Each row comes from the steps of one walk. Every step used is in the known rows, and no mark comes twice. Write the walk behind each row, first mark first.
Known rows:
dofu, kesof, zunu, rovoz, tokos: [ 0.88  3.05  0.81 -2.39  0.48  0.10  3.54 -0.79  2.31 -3.48 -1.80  1.03
 -1.38 -1.09  0.09  1.35  1.17 -0.73 -0.90 -0.78 -1.17  0.36  1.95  3.75
 -2.62  0.27  1.53  1.90 -4.74 -4.96 -3.18  2.89  0.22  3.07 -0.53  0.03
 -1.63  2.51  0.24  0.94 -1.59 -6.31]
dibe, zunu, rovoz, tokos, dofu: [ 0.83  1.42 -0.92 -2.14  0.44  0.88 -0.21  1.02 -3.23 -6.47  1.33  2.35
 -2.56  0.29 -2.08  1.47 -0.02  3.91 -0.25 -1.12  2.28  0.10  0.25  2.20
 -2.59  0.90 -0.61 -0.74  2.04 -5.18 -2.90  0.60  3.32  1.12 -1.92 -1.04
 -1.06  3.65  1.93  1.89  1.63 -3.85]
nutek, zivupab, zunu, dibe, diloz, kesof, rovoz, tokos: [-0.14 -3.63  3.08  1.92  1.23 -2.08  1.05 -1.47 -1.48 -1.42  1.80 -0.02
 -0.69  1.43 -1.60 -1.54  3.19 -2.23 -1.75 -0.17  3.16 -3.49 -0.75 -1.87
 -4.53  2.18  0.65  1.53  1.99  0.32 -1.03 -0.84  1.53  1.55  1.21 -1.62
  2.71 -1.33 -0.23 -0.96  1.86  1.86]
zunu, nutek, rovoz, tokos, diloz, kesof, dofu: [ 1.97  0.53 -1.24 -1.28 -0.01 -0.78 -3.62  3.21 -1.03 -2.18  3.17 -0.37
 -0.13 -0.33  0.93  0.47 -2.13  0.91  2.36  3.06 -1.95  3.22  0.26  3.11
  3.08  3.14 -0.17 -1.40 -1.77  0.12 -6.09 -2.74  0.49  1.78  0.71 -3.15
 -1.39 -2.45 -0.72  2.05 -1.79 -0.92]
dibe, zunu, rovoz, tokos, diloz: [ 1.85  1.53 -0.63 -0.13  1.80  2.36 -0.01  2.45 -2.34 -3.52  4.67  1.13
 -4.22  1.36 -2.80  3.02 -0.21  1.99  1.78 -0.28  1.09  0.46  0.85  2.99
 -4.86  1.46 -0.03 -1.64 -0.84 -2.84 -2.99  0.66  1.84  0.15 -0.40 -4.55
 -2.33  2.04  0.65  1.36  0.85 -4.48]
diloz, kesof, dofu, tokos, zivupab, nutek: [-2.28  0.68  0.22  0.44  1.51  2.62 -1.71  1.91 -1.95 -2.00  0.94 -0.50
 -2.47 -1.54  0.31 -2.67 -0.63  2.84 -0.35 -1.22  2.63  2.71 -2.59  3.17
 -0.19  0.20 -1.76 -2.20  0.27 -2.70 -0.21 -0.41 -1.18 -0.86  0.53 -1.40
 -2.40  2.20 -1.97  3.10  2.68  0.77]
kesof, zunu, zivupab, nutek: [ 4.57 -0.12 -1.85  1.25  2.57  2.11  0.18  0.95  0.48  2.16  0.88  1.42
  2.35  3.34  2.25  0.02  0.51  1.41 -0.84  0.05  1.99  0.45  2.30  1.16
  0.39 -0.63 -1.51  0.66 -0.47  2.28  3.41  1.01 -0.13 -1.09  0.61 -0.47
 -0.59  2.75 -1.73 -1.32  2.42 -1.37]
kesof, rovoz, nutek, dofu, dibe: [ 0.86  2.62  1.15 -0.62 -3.29  0.85 -0.39 -1.14  4.39 -2.00 -3.35  2.25
  0.55 -1.98 -2.02  1.12  0.00 -2.52  1.65  0.32 -5.22 -0.79  0.44 -0.23
  1.79 -0.89  0.02  0.44 -1.26 -1.15  0.04 -1.29  2.09 -0.39 -0.52  0.53
  0.37 -0.92  1.30 -2.28 -3.86  0.71]
kesof, zunu, rovoz, tokos, zivupab: [ 1.65  4.01 -0.59 -1.35 -0.42  3.56  0.71  0.97 -0.69 -3.75 -1.40 -0.69
 -1.67  0.57  0.79  0.44 -0.69  2.57  0.76 -3.48  1.14  2.39  1.39  2.95
 -2.99  0.64  1.99  3.01 -2.06 -5.39 -2.53  1.32  1.42  1.06  0.10 -1.86
 -1.05  3.54  1.27 -0.61  0.79 -4.43]
nutek, dofu, dibe, diloz, kesof, rovoz, tokos, zivupab: [-4.57 -0.20  2.02  1.72 -2.91  0.18 -1.44 -2.63 -1.25 -2.36 -2.33 -3.59
 -2.04 -4.93 -1.54 -0.26  0.01  1.01  0.69 -1.35  0.39 -0.60 -3.99 -1.45
 -2.30  0.57  2.20 -0.94  0.98 -3.34 -2.23 -0.88  0.02 -0.48  0.58 -1.70
 -0.94  0.54  1.91  2.51 -1.08  0.93]
dibe, diloz, kesof, zunu, zivupab, nutek, rovoz: [ 1.24 -3.71 -2.74  1.93  1.29 -3.41 -1.64  0.43 -0.88  3.70  0.41 -3.74
  3.46  1.68  1.94  0.68 -1.17  1.94 -1.20  2.43  1.55  1.62  1.53 -1.55
  2.87 -0.38 -1.73  0.07  1.51  2.80  2.51  0.26  0.02 -4.44  0.43  0.25
  0.01  0.59 -0.09 -0.38  0.74  3.06]
zivupab, zunu, nutek, dofu: [ 0.75 -0.45 -4.89  5.18  1.77  1.90 -2.58  1.90  0.53  1.61  0.37  3.16
  1.33  1.12 -1.51  2.88 -2.47  0.40  1.20  0.91 -4.67  0.23 -2.51 -0.51
  3.37 -1.71  2.32  1.89  3.98  1.50  2.12 -4.14  2.46 -1.81  0.73 -0.60
 -1.75 -4.39  2.51 -1.58 -0.03  0.88]
diloz, kesof, dofu, dibe, zivupab: [-1.72 -1.34  1.57 -2.39 -3.17  0.26  1.18 -1.23  2.06 -1.71 -0.92 -2.99
 -4.16 -0.76 -3.12 -2.79 -0.82 -1.21 -0.80  0.45  0.06 -1.12 -0.36 -0.09
  2.14  1.22 -0.75 -3.94 -1.87  0.66 -0.87  1.21 -6.49  1.55 -2.39 -1.74
 -1.61 -0.45 -2.08  4.62  0.89  2.12]
rovoz, nutek, zivupab, zunu, dibe, diloz: [ 1.27 -0.09 -0.52  4.47  1.65 -2.91  1.26  0.45  1.73 -0.64  0.88  2.34
  0.64  5.00 -3.08  0.68  1.66 -4.17 -2.96  0.59  0.46 -1.96  0.10 -2.50
  0.51 -1.42  0.10  5.41  4.05  4.03  5.79 -1.26  1.45 -0.37  0.94  0.91
  5.18 -2.38  0.99 -4.65  2.32  3.10]
diloz, kesof, rovoz, nutek, zunu, zivupab: [ 4.44 -2.03 -0.18 -0.29 -0.36  0.95 -4.06  1.54 -1.29  2.19 -2.83 -0.47
  5.23  1.97  1.90 -1.87  1.84 -1.38  1.79  0.98 -3.52  1.00  1.56 -0.22
  0.38  0.21 -1.46  1.23 -0.25 -0.31 -1.11 -2.70  5.04 -1.08  0.05 -2.00
  0.91 -0.81 -0.45 -3.54  0.08  2.75]
diloz, kesof, zunu, zivupab, nutek, dofu, rovoz: [ 1.55 -2.31 -1.58 -0.40  0.71  1.25 -2.15  0.29 -1.58  4.32 -2.72  1.08
  4.81 -1.73  3.34 -0.84 -0.44  1.46  1.68  0.11 -1.70 -0.13  0.04  0.01
  0.43 -0.38 -1.64 -0.88 -0.61  0.06 -1.11 -0.24  1.58 -2.86  0.49  0.29
 -1.43  2.20 -0.55 -1.19 -1.65  0.13]
zivupab, nutek, zunu, dibe, diloz, kesof, dofu: [-4.44 -3.20  1.11  3.44  1.94 -3.31  1.02 -0.91 -1.35  4.47  0.65 -4.14
 -0.04  0.69 -0.54  0.29  0.55 -1.31 -3.33  2.31  2.92 -1.50 -0.19 -2.37
  1.15 -2.72  0.42  1.37  1.52  5.04  2.95  2.53 -4.51 -0.85  1.71  2.93
 -0.20 -1.00 -1.14  2.89  1.45  2.49]
diloz, kesof, zunu, zivupab, nutek, rovoz, tokos, dofu: [ 2.35 -1.31 -3.18 -3.07  1.30 -1.34 -4.60  0.94 -4.45 -1.25  0.47 -0.02
  5.16  0.30  4.12 -1.69 -0.54  4.43  1.32  0.49  3.30  2.72 -0.25  0.24
  2.02  2.28 -1.82 -1.25  2.44 -0.74 -3.39 -2.61  3.43 -0.24 -0.48  1.03
  0.98  2.79  0.41  1.32  0.68  0.54]
zunu, zivupab, nutek, rovoz, kesof: [ 2.54  2.07 -3.15 -1.26  2.34  1.80 -0.37  2.22  4.15  2.80  0.08  0.95
  2.65  1.39  2.20  1.62 -1.08  2.73  1.24  0.94 -0.66  1.87 -1.04  0.87
  2.31 -0.92 -0.10 -0.73  0.62  2.43  4.40 -2.06  2.07 -1.33  1.37  2.23
  0.63 -0.48  0.50 -1.37 -0.93  0.57]
rovoz, nutek, zivupab, zunu, dibe, diloz, kesof, dofu: [-1.09 -1.46  1.31  1.61  0.51 -5.04 -0.02  0.15  0.88 -1.55  0.09  0.43
  0.55  2.33 -2.63 -1.91  1.18 -4.32 -2.66  1.62  0.51 -1.61  1.12 -2.29
  2.64 -0.60 -0.66  2.91  2.13  3.09  2.88 -0.14 -0.95  0.77 -0.02  1.22
  4.48 -2.13 -0.38 -1.35  0.81  3.42]
dibe, diloz, kesof, zunu, rovoz: [-0.49 -2.62 -0.31  1.01 -1.25 -3.61  1.57 -0.63 -1.08 -0.38 -1.03 -4.98
 -1.51  1.21 -1.93  1.17 -0.79  1.08 -2.83  1.52 -0.24  1.34  3.53  0.38
 -0.38 -1.58 -0.65  2.06 -0.69 -2.70 -1.27  4.04 -0.90 -2.37 -0.01 -2.13
 -2.16  2.57  0.42  0.66  1.11  0.06]
zunu, rovoz, nutek, dofu, dibe: [ 0.15  3.14 -1.70  0.57 -1.28 -0.23 -0.13  0.05  3.35 -1.56 -2.65  1.41
  0.86 -0.73 -2.67  3.25 -1.30 -1.04  1.35  0.83 -6.61 -0.58 -0.43  0.30
  1.84 -2.23  0.15  3.40  0.28 -1.71  1.06 -0.24  1.98 -1.78 -0.54  1.24
 -0.87 -0.54  2.06 -2.09 -2.70  0.12]
diloz, kesof, zunu, dibe: [-1.31 -0.88  0.88 -2.55 -2.44 -1.25  1.17 -1.60 -0.86  0.05 -1.88 -3.44
 -1.11  1.84  0.70 -0.89  1.17 -1.53 -1.79  0.46  2.05 -0.43  2.00 -0.25
  0.08 -0.29 -0.71  0.53 -0.84 -0.03 -1.36  0.81 -2.78  0.07 -0.53 -0.53
  0.02  0.18  1.28  0.12  0.88  1.05]
nutek, zivupab, zunu, dibe, diloz: [-0.46 -1.58  0.14  5.38  2.30 -2.46  1.95 -0.57  0.89  0.84  1.71  1.11
 -1.83  5.12 -3.56  0.98  1.57 -3.41 -3.93  0.36  2.59 -3.41 -0.70 -2.80
 -0.97 -1.04  0.85  4.78  4.46  4.90  5.37 -0.81 -0.76 -0.28  1.29  0.08
  3.27 -2.42  1.04 -1.97  2.66  2.47]
nutek, dofu, tokos, diloz: [-0.01  0.44 -0.41  3.15  1.45  1.60 -1.97  0.89 -0.82  0.05  1.44  0.93
 -1.67  1.52 -2.10  1.70 -0.48 -0.42  0.72  0.61 -2.99 -0.29 -1.72  1.05
 -1.15  0.51 -0.52 -0.75  1.78 -1.01 -2.91 -4.47  2.49 -2.27  3.07 -4.76
 -2.22 -0.33  1.12 -0.22  0.90  1.73]
kesof, rovoz, nutek, dofu, zunu, dibe: [ 0.81  2.67  2.77 -2.05 -4.59  0.60  1.91 -3.05  3.05  0.44 -4.52  2.98
  2.38 -2.82  1.90  0.05  1.27 -3.32  0.34 -1.19 -4.75 -1.36  2.95 -1.76
  0.85 -1.38  0.10  1.43 -1.06 -1.12  1.14 -0.07  1.96  0.85  0.04  2.59
  1.73 -0.61  1.81 -5.57 -3.34 -0.63]
kesof, zunu, zivupab, nutek, rovoz: [ 4.08  0.27 -2.99  0.00  1.89  0.74 -1.11  1.50  1.76  2.92  0.06  0.71
  3.46  2.91  2.82  1.15 -1.15  1.33  0.56  0.66  0.48  1.37  2.30  0.28
  2.92  0.21 -1.10  0.87 -0.15  3.07  2.87 -1.14  1.14 -2.56  0.12  1.07
  0.23  0.37  0.15 -2.09 -0.68  0.34]
kesof, rovoz, nutek, dofu: [ 3.20  2.38 -0.44 -0.30 -3.31  2.09 -1.75  0.64  2.42 -1.11 -3.14  2.38
  1.14 -0.60 -1.57  1.79 -1.17 -1.35  2.33  0.16 -5.34  1.17  1.58  0.26
  1.83 -0.04 -0.40  1.13 -0.33 -1.80 -1.46 -2.63  4.54 -1.67  1.27  0.11
  0.21 -0.78  2.17 -4.29 -3.31  1.04]
zunu, dibe, diloz, kesof, rovoz, tokos: [-0.84 -2.49  4.46 -0.16 -2.20 -1.42  2.70 -1.99 -1.18 -2.41  0.41 -3.22
 -1.71 -0.79  0.67 -0.14  3.30 -0.46 -2.05  0.65  2.50 -2.73  0.45 -0.24
 -4.95  1.31 -0.37 -0.41 -0.37 -2.25 -2.77  1.36 -0.08  1.22  2.17 -1.73
  0.29  0.77  0.26 -0.07  2.14  1.33]
dibe, zunu, zivupab, nutek, rovoz, tokos, diloz: [ 3.50  0.49 -3.09  0.81  4.35  2.56 -3.18  3.50 -2.12  0.48  6.15  2.36
  0.82  1.88  1.05  2.55 -0.48  2.76  3.40  0.55  2.87  0.70 -1.13  1.09
 -1.59  2.65 -1.02 -3.67  1.39  2.65  0.81 -3.15  2.73 -1.88  0.09 -2.12
 -0.20  0.01  0.15  0.28  0.52 -1.41]
zivupab, zunu, dibe, diloz, kesof, dofu, rovoz: [-4.98 -2.67  4.40  0.70 -0.68 -3.41  2.57 -0.30  0.42 -1.08 -0.81 -0.34
 -1.69 -2.42  0.25 -1.36  1.91 -2.67 -2.19  0.76  0.96 -3.58  0.69 -1.30
 -1.19 -2.48  0.44 -0.91  0.15  0.28  0.75  2.30 -2.95  1.42  0.36  0.50
  1.29 -0.28  0.27  2.18 -0.41  1.43]
zunu, dibe, zivupab, nutek, dofu, kesof, rovoz: [-2.03  0.96  1.81 -0.50 -2.11  1.88  4.32 -4.29  3.03  4.44 -0.84  1.25
 -2.13 -1.86  0.46  2.14  0.01 -0.33  0.19 -1.30 -1.13 -3.97 -2.68 -1.68
 -1.48 -0.16  0.27 -3.02 -2.42  0.83  2.23  1.76 -3.10 -0.29  0.64  4.35
 -1.67 -1.83 -0.35 -0.50 -0.99 -0.65]

Write each row's walk:
[-0.26 -2.30 -1.13  3.43  0.81 -4.17 -0.78  0.43 -0.96 -0.24  0.74 -0.09
  0.91  3.82 -3.16 -0.55  1.41 -3.63 -2.28  1.43  0.76 -0.78 -1.02 -2.87
  0.72 -0.94 -0.77  4.07  4.72  3.16  3.69 -1.70  1.21 -1.18  0.26  0.25
  4.41 -2.76  0.97 -3.17  2.35  4.80] -> rovoz, nutek, zivupab, zunu, dibe, diloz, kesof
[-0.88 -1.99 -1.86 -3.10 -2.15 -0.46  1.26 -1.45 -0.06  4.11  0.13 -4.41
 -0.20  1.82  1.37 -0.02 -2.06  1.15  0.29 -0.27  2.16  0.48  0.30 -2.30
  2.22  1.26 -0.89 -2.59 -0.41  2.35  0.40  0.24 -3.68 -2.79 -1.18  2.29
 -0.09 -1.99  0.17 -0.34  0.72  3.93] -> diloz, kesof, zunu, dibe, zivupab, nutek, rovoz
[-1.24  1.83 -1.44 -1.70 -1.30  0.42 -2.55  0.07 -1.39 -1.85 -4.67 -1.97
  2.26 -1.46  1.22 -0.87 -1.50  2.35  1.65 -2.13 -5.14  2.79 -0.14  1.28
  0.65 -0.38 -0.56  1.33 -0.71 -8.45 -3.56 -1.57  4.67 -3.80 -0.45 -1.88
 -1.57  1.77  1.88 -2.94  0.01  1.23] -> diloz, kesof, zunu, rovoz, nutek, dofu, tokos, zivupab
[-2.59  4.75 -1.06 -0.70  2.73  3.04  0.80  1.72  2.58  2.74 -1.69 -0.70
 -1.02 -0.83  0.06  0.57 -2.50  3.43  0.63 -2.14 -0.05  3.26 -0.79  1.67
  0.99 -3.81  3.42  1.66 -2.27 -0.68  3.24  2.98 -0.84  1.05  0.66  3.55
 -1.39  1.64 -0.73  2.24 -1.76 -4.30] -> tokos, zivupab, nutek, zunu, rovoz, kesof, dofu
[-0.64  2.13  0.61 -1.88 -0.05  4.46 -1.59  3.25 -2.44 -3.04 -0.14  1.68
 -1.62 -4.76  1.49 -2.46 -0.63  2.35  2.34 -2.27  3.21  3.30 -2.45  3.92
 -2.34  1.02 -0.04 -1.40 -1.63 -2.88 -3.16  0.74 -0.51  2.21  0.58  0.09
 -0.80  3.39 -1.56  2.98 -1.14 -2.84] -> diloz, kesof, dofu, rovoz, tokos, zivupab, nutek
[ 2.16 -0.30  2.55  2.77  0.18 -2.55  2.22 -0.75  2.72 -0.94  0.45  3.08
  0.44  3.69 -1.91  0.01  2.57 -4.01 -2.37 -0.04  0.05 -2.77  1.97 -2.17
 -1.07 -0.72 -0.19  3.81  1.32  1.98  4.28  0.14  2.59  0.40  0.72  0.63
  4.81 -1.69 -0.03 -5.34  0.85  1.93] -> kesof, rovoz, nutek, zivupab, zunu, dibe, diloz
[-2.77  3.53  0.29 -4.16  0.23 -3.09  1.78 -2.42  0.31 -2.20 -0.56  2.05
  0.91 -1.58  3.32  0.88  0.97  0.45 -1.28 -0.43  4.06  0.12 -1.00  0.28
  1.05  0.01  0.63 -0.03 -0.63 -0.38 -1.03  0.62 -0.50  3.26 -0.83  6.31
  2.16  1.11  1.71  2.03 -2.11 -3.57] -> zivupab, nutek, rovoz, tokos, dofu, kesof, zunu, dibe
[-2.09 -1.13  0.57 -3.59 -2.89 -0.52  2.20 -2.09  1.24  3.51 -0.36 -1.91
 -0.56 -2.48  1.79 -2.04 -1.75 -0.31 -0.33 -0.44  0.87  0.09  1.02 -2.37
  3.46  0.71 -0.87 -3.41 -0.72  3.09  1.97  1.55 -5.73  0.30 -1.87  3.90
 -0.06 -1.80 -1.42  1.14 -1.06  1.92] -> diloz, kesof, dofu, zunu, dibe, zivupab, nutek, rovoz
[-2.61 -2.81 -0.59  0.62  0.94  0.90 -0.18 -0.61  0.41  3.72  0.28 -3.12
 -1.33 -0.26 -2.78 -2.23 -1.40 -0.77 -0.28  0.47  0.98 -0.18 -2.07 -1.50
  2.57 -0.41  0.64 -2.88 -0.49  4.22  1.45  1.26 -6.15  0.17 -1.86  0.90
 -1.92 -1.41 -3.42  5.33  0.85  2.48] -> diloz, kesof, dofu, dibe, zivupab, nutek, zunu
[ 1.16 -0.84 -1.22 -2.05  3.25  0.42 -4.41  3.14 -3.01 -0.42  5.26  0.43
  0.75 -0.81  1.51 -0.01 -1.04  2.69  3.70  1.63  2.92  1.00 -0.07  1.28
  0.57  3.49 -1.82 -6.12 -0.60  1.74 -2.07 -2.07  0.27 -0.74 -0.89 -1.87
 -0.77  0.30 -1.17  3.58 -1.04 -1.15] -> dibe, zunu, zivupab, nutek, rovoz, tokos, diloz, kesof, dofu
[-0.03 -3.25  0.64 -1.35 -1.07  0.41 -0.81 -1.62 -2.23 -4.33  2.18  1.70
 -0.23 -1.77  0.41 -3.67  0.92  3.35  0.76 -0.96  0.54 -1.24 -3.38 -0.24
 -0.94  1.85  0.50 -5.38  1.14 -3.85 -3.17 -0.53  0.76  4.10 -3.25 -2.63
 -0.92 -0.47 -2.17  3.45  3.89  0.15] -> diloz, kesof, rovoz, tokos, dofu, dibe, zivupab, zunu, nutek
[-0.28  0.03 -1.60  0.33 -0.63  0.57 -2.70 -0.08 -4.47  0.37  0.68 -0.51
  0.14 -3.40 -1.03  1.06 -1.47  0.94  2.91 -0.05 -3.43  2.28 -0.54  0.51
 -2.44  0.56  0.97  0.42  0.91 -2.94 -5.78 -1.11  2.12 -0.03  0.99 -2.98
 -2.96  1.37  1.36  1.00 -2.23 -2.69] -> nutek, dofu, zunu, rovoz, tokos, diloz, kesof
[ 3.60  1.89  0.43 -2.05 -1.05 -2.54 -1.69  1.15 -0.65 -1.22  0.39  2.44
 -0.05  0.39 -2.39 -2.36 -0.92 -2.55  0.19  1.22 -3.25  3.84  4.54  2.04
  2.00  0.69 -2.41  2.90 -2.68 -0.12 -2.24  2.23  0.56  2.18 -1.53 -1.85
  0.90  1.98 -2.99 -1.39 -2.75 -3.55] -> tokos, diloz, kesof, dofu, zunu, rovoz, nutek, zivupab
[-0.92 -1.51 -1.60 -2.30 -1.65 -0.94 -0.12 -0.91 -2.03  4.92  3.27 -4.43
 -1.30  2.65  1.01  0.47 -2.26  1.30  1.50  0.34  2.83  1.24  0.25 -2.10
  1.09  1.29 -1.17 -3.90 -0.97  3.49 -0.94  0.30 -4.07 -2.42 -0.44  0.11
 -0.31 -1.52 -0.50  0.80  0.72  2.83] -> tokos, diloz, kesof, zunu, dibe, zivupab, nutek, rovoz
[ 0.11  0.94 -0.40  1.98  1.55  1.77 -0.13 -0.59  2.35 -1.15 -0.52  5.39
  1.27 -3.67  0.69  1.86  0.41 -0.62  1.98 -0.22 -4.96 -1.29 -2.90  1.42
 -0.48  0.30  3.48 -0.70 -1.21 -2.97 -1.58 -2.51  3.55  2.52  0.32  0.39
 -1.76 -3.57  1.15 -0.27 -2.79 -3.89] -> zivupab, zunu, nutek, dofu, kesof, rovoz, tokos
[-1.36  2.56  0.50  1.47  2.56  5.33  0.72  1.56 -2.01  2.17 -0.69  1.84
  0.75 -0.68  3.29  0.03  1.85  0.18  1.02 -3.77  3.42 -0.35 -4.06  0.70
 -5.26 -1.15  2.58  3.12  0.71  0.88  1.01 -0.48  0.98  1.55  1.79  2.25
  1.37  0.55  0.40 -0.93  0.66 -1.80] -> dofu, rovoz, tokos, zivupab, nutek, zunu, dibe
[ 0.87 -0.86 -1.67  2.19  3.73  3.61  2.42  0.02  0.74  2.40  2.15 -0.64
 -0.27  1.16 -1.72  1.13 -0.27  1.45  0.68 -1.53 -0.23 -1.54 -2.87  0.02
 -3.40 -0.02  2.16  0.56 -0.10  0.92  1.05  1.64 -1.35  0.34 -0.43  0.34
 -2.26  0.09 -2.62  1.86  2.73 -0.48] -> dofu, dibe, zivupab, nutek, zunu, rovoz, tokos
[-1.13  0.70  4.75  0.68 -0.76 -2.68  3.61 -0.03  3.73  0.49 -3.98  0.68
  1.82 -0.13  1.29 -0.36  2.51 -5.15 -2.97  0.68 -2.39 -2.91  3.34 -1.00
  0.76 -3.10  0.71  3.61 -2.04  1.87  1.79  2.49 -0.60  1.76  1.40  2.53
  3.60 -0.30 -0.50 -2.60 -1.45  0.80] -> kesof, dofu, rovoz, nutek, zunu, dibe, diloz
[-0.59  1.10  1.20 -2.54 -2.11  0.74  4.23 -2.01  3.96  3.04 -0.17  0.54
 -0.93 -1.25  1.89 -0.81 -1.58 -0.92 -0.93 -1.37  0.52 -1.02  2.20 -2.02
  3.24  0.21 -0.02 -2.11 -1.33  3.96  4.05  1.97 -5.47  1.07 -1.15  4.50
  0.65 -1.40 -1.43 -0.34 -1.08  0.27] -> kesof, dofu, zunu, dibe, zivupab, nutek, rovoz
[-2.26 -0.60  0.93 -0.79  0.02 -1.85 -0.91  0.23 -0.03 -2.24  3.67 -0.20
 -4.16 -0.67 -2.21 -0.62 -0.33 -0.16 -0.59  3.07  0.52 -0.18  0.33  2.09
  2.75  0.04 -1.34 -5.25 -2.93  1.11 -0.15  2.54 -4.95  1.79 -4.11 -3.93
 -2.86 -1.11 -2.43  5.38  0.03 -3.18] -> tokos, diloz, kesof, dofu, dibe, zunu, nutek
[-2.97 -0.17  4.83 -0.44 -3.88  0.05  2.52 -3.50 -2.44 -1.86 -1.73 -2.84
 -1.79 -4.09  2.64 -2.60  2.97  0.02 -2.07 -2.88  3.71 -0.26 -0.04 -1.18
 -4.97  0.07  1.21 -0.04 -0.14 -3.49 -0.26  2.37 -1.07  2.70  0.35 -0.96
  1.02  2.28  0.54 -0.25  1.70 -1.43] -> dofu, zunu, dibe, diloz, kesof, rovoz, tokos, zivupab
